Here is a tiny trained network, its code and every weight. The questions are about switching its units off for an input and a target symbol, where a switched-off unit gives its printed mean instead of its output.

import numpy as np


def w(rows, s, z=0):
    codes = np.array(rows[::2]) - 128.0
    scale = np.full(codes.shape[1], s)
    scale[-1] = z or s
    return codes * scale


def norm(h):
    return h / np.sqrt((h * h).mean(-1, keepdims=True) + 1e-5)


def f(y):
    return np.maximum(y, 0)


def softmax(a):
    e = np.exp(a - a.max(-1, keepdims=True))
    return e / e.sum(-1, keepdims=True)


def log_softmax(a):
    a = a - a.max(-1, keepdims=True)
    return a - np.log(np.exp(a).sum(-1, keepdims=True))


def net(x, mask):
    ids = ['γδζθλπσω'.index(c) for c in x.split()]
    T = len(ids)
    res = E[ids] + P[:T]
    q, k, v = (norm(res) @ M[0].T for M in (Q, K, V))
    z = softmax(np.where(np.tri(T) > 0, q @ k.T / 2**0.5, -1e9)) @ v
    res = res + np.where(mask[0], z, O[0][:, -1]) @ O[0][:, :-1]
    y = f(norm(res) @ A[0][:, :-1].T + A[0][:, -1])
    res = res + np.where(mask[1:13], y, B[0][:, -1]) @ B[0][:, :-1]
    return log_softmax(norm(res)[-1] @ U[:, :-1].T + U[:, -1])


Q, K, V, O, A, B = {}, {}, {}, {}, {}, {}
E = w([
[134,87,158,142,143,145,181],'γ',
[56,107,137,122,132,177,139],'δ',
[126,186,91,161,238,152,31],'ζ',
[33,167,138,79,158,41,88],'θ',
[92,201,46,115,205,188,85],'λ',
[142,123,45,99,73,135,247],'π',
[120,160,79,100,83,107,157],'σ',
[220,42,79,88,105,37,82],'ω',
],0.014)
P = w([
[160,129,134,219,109,74,199],'0',
[213,139,254,106,191,172,115],'1',
[116,44,171,149,217,85,109],'2',
[167,186,176,114,31,147,122],'3',
[211,166,201,33,189,198,114],'4',
[57,68,121,84,229,114,116],'5',
[107,212,87,111,43,155,132],'6',
[153,177,152,82,217,209,144],'7',
],0.0093)
Q[0] = w([
[53,236,121,180,30,255,216],'h1',
[102,24,93,115,252,80,177],'h1',
],0.0059)
K[0] = w([
[106,118,113,82,143,126,123],'h1',
[73,173,135,251,122,99,150],'h1',
],0.016)
V[0] = w([
[173,48,149,103,118,36,81],'h1',
[121,79,94,89,3,45,140],'h1',
],0.0045)
O[0] = w([
[130,73,32,228,164,79,179,77],'h1',
[120,97,129,3,47,163,61,5],'h1',
],0.013,0.0017)
A[0] = w([
[144,145,121,63,114,189,169,62],'n1',
[157,193,132,160,11,78,95,159],'n2',
[208,154,166,204,116,145,11,151],'n3',
[173,245,107,102,97,132,60,96],'n4',
[144,190,127,118,196,163,156,201],'n5',
[88,116,228,180,60,75,240,131],'n6',
[105,142,204,127,236,81,54,140],'n7',
[145,159,61,151,13,72,93,67],'n8',
[2,135,121,205,163,95,145,6],'n9',
[154,235,211,112,75,143,110,145],'n10',
[110,163,53,203,182,150,129,106],'n11',
[107,208,98,127,103,116,131,134],'n12',
],0.008,0.002)
B[0] = w([
[128,196,151,225,155,145,222,177],'n1',
[22,207,92,199,85,206,69,155],'n2',
[75,85,42,51,175,139,176,167],'n3',
[164,80,100,175,106,104,47,179],'n4',
[92,79,166,123,86,63,147,250],'n5',
[118,168,98,58,148,135,55,231],'n6',
[133,203,47,117,1,160,102,254],'n7',
[105,31,130,128,211,190,71,158],'n8',
[169,144,108,106,162,45,192,192],'n9',
[155,18,137,185,133,122,153,199],'n10',
[134,82,197,132,138,123,127,200],'n11',
[159,165,232,128,94,153,72,170],'n12',
],0.0082,0.0066)
U = w([
[152,90,251,37,195,184,103,172],'γ',
[108,170,150,87,53,245,127,146],'δ',
[120,41,42,146,204,197,107,180],'ζ',
[162,216,163,69,97,69,105,91],'θ',
[125,134,150,137,130,249,70,153],'λ',
[180,144,88,162,170,108,180,161],'π',
[157,108,195,196,130,13,117,3],'σ',
[181,141,73,1,214,114,143,138],'ω',
],0.0093,0.0024)

Each question gives the input, a string of symbols that net reads in full, and the target symbol t.
The units are the heads (2 rows each of Q, K, V and O) and the neurons (one row each of A and B). Each row of codes is followed by its name. A weight is (code - 128) times the scale printed after its matrix; where a second scale follows, it is the last column's (O, A, B and U).
mask holds one flag per unit, heads first, then neurons. A switched-off unit (its flag False) gives its mean, the last column of its rows in O or B, instead of its output. The means were averaged over made-up inputs and are rounded, as every weight is.
A unit's drop is (log p(t) with every unit on - log p(t) with that unit switched off) / (log p(t) with every unit on - log p(t) with every unit switched off).
The circuit of an input: a set's keep is (log p(t) with only the set's units on - log p(t) with every unit switched off) / (log p(t) with every unit on - log p(t) with every unit switched off). Starting from the 12 units with the biggest drops (on a tie, the unit counted first), units are removed one at a time, each time the one whose removal leaves the highest keep (on an exact tie, the one counted first), for as long as the keep stays at least 0.8.
circuit, biggest first: the units of the circuit, biggest drop first
top k neurons: the k neurons with the biggest drops, biggest first
drop when u is switched off: that unit's drop, to one decimal
input ζ λ λ, target σ: top neuron	[n11]
input γ σ π, target ω: circuit, biggest first	[n10; n6]
input δ θ σ θ, target λ: circuit, biggest first	[n2; n8; h1]
input λ λ δ γ γ σ, target θ: circuit, biggest first	[h1; n7; n9]
input λ θ π δ γ ζ, target θ: circuit, biggest first	[n7; h1; n5]
input γ δ δ δ ζ, target ζ: circuit, biggest first	[n3; n4]
input δ γ ζ θ γ δ γ, target γ: circuit, biggest first	[n7; n6]
input ζ π λ δ δ ω δ, target ζ: top 2 neurons	[n8; n7]
input δ π λ σ θ σ, target δ: circuit, biggest first	[h1; n9]
input ω γ ζ θ ω γ, target π: circuit, biggest first	[h1; n9]
input γ δ ω ω ω σ γ, target ζ: top 2 neurons	[n8; n7]
input γ π λ σ, target λ: circuit, biggest first	[n2; n8]
input δ λ θ γ ζ λ, target δ: top 2 neurons	[n7; n6]
input θ σ γ, target ζ: top 3 neurons	[n5; n12; n11]
input θ γ δ δ, target γ: circuit, biggest first	[n7]
input γ π γ δ ω γ, target ω: top 2 neurons	[n10; n9]
input δ γ δ γ γ ω λ, target ζ: circuit, biggest first	[h1; n7]
input σ δ δ δ θ θ γ, target θ: top 3 neurons	[n6; n10; n3]
input ω γ π γ, target λ: top 2 neurons	[n7; n5]
input γ λ δ δ λ δ γ, target σ: top 2 neurons	[n10; n7]
input ω δ δ, target π: top neuron	[n9]
input π ζ ζ ζ, target π: top 3 neurons	[n3; n7; n9]
input ζ ζ λ δ ω δ λ, target ζ: top 2 neurons	[n8; n7]
input σ δ δ γ, target γ: top 3 neurons	[n7; n6; n1]
input δ λ λ π θ δ π θ, target δ: top 2 neurons	[n7; n9]
input λ σ γ δ, target λ: drop when n2 is switched off	0.1
input λ ω γ ζ, target ζ: drop when n7 is switched off	0.0
input ω θ δ, target π: drop when n6 is switched off	0.0
input δ δ δ ω, target ζ: drop when n7 is switched off	0.1
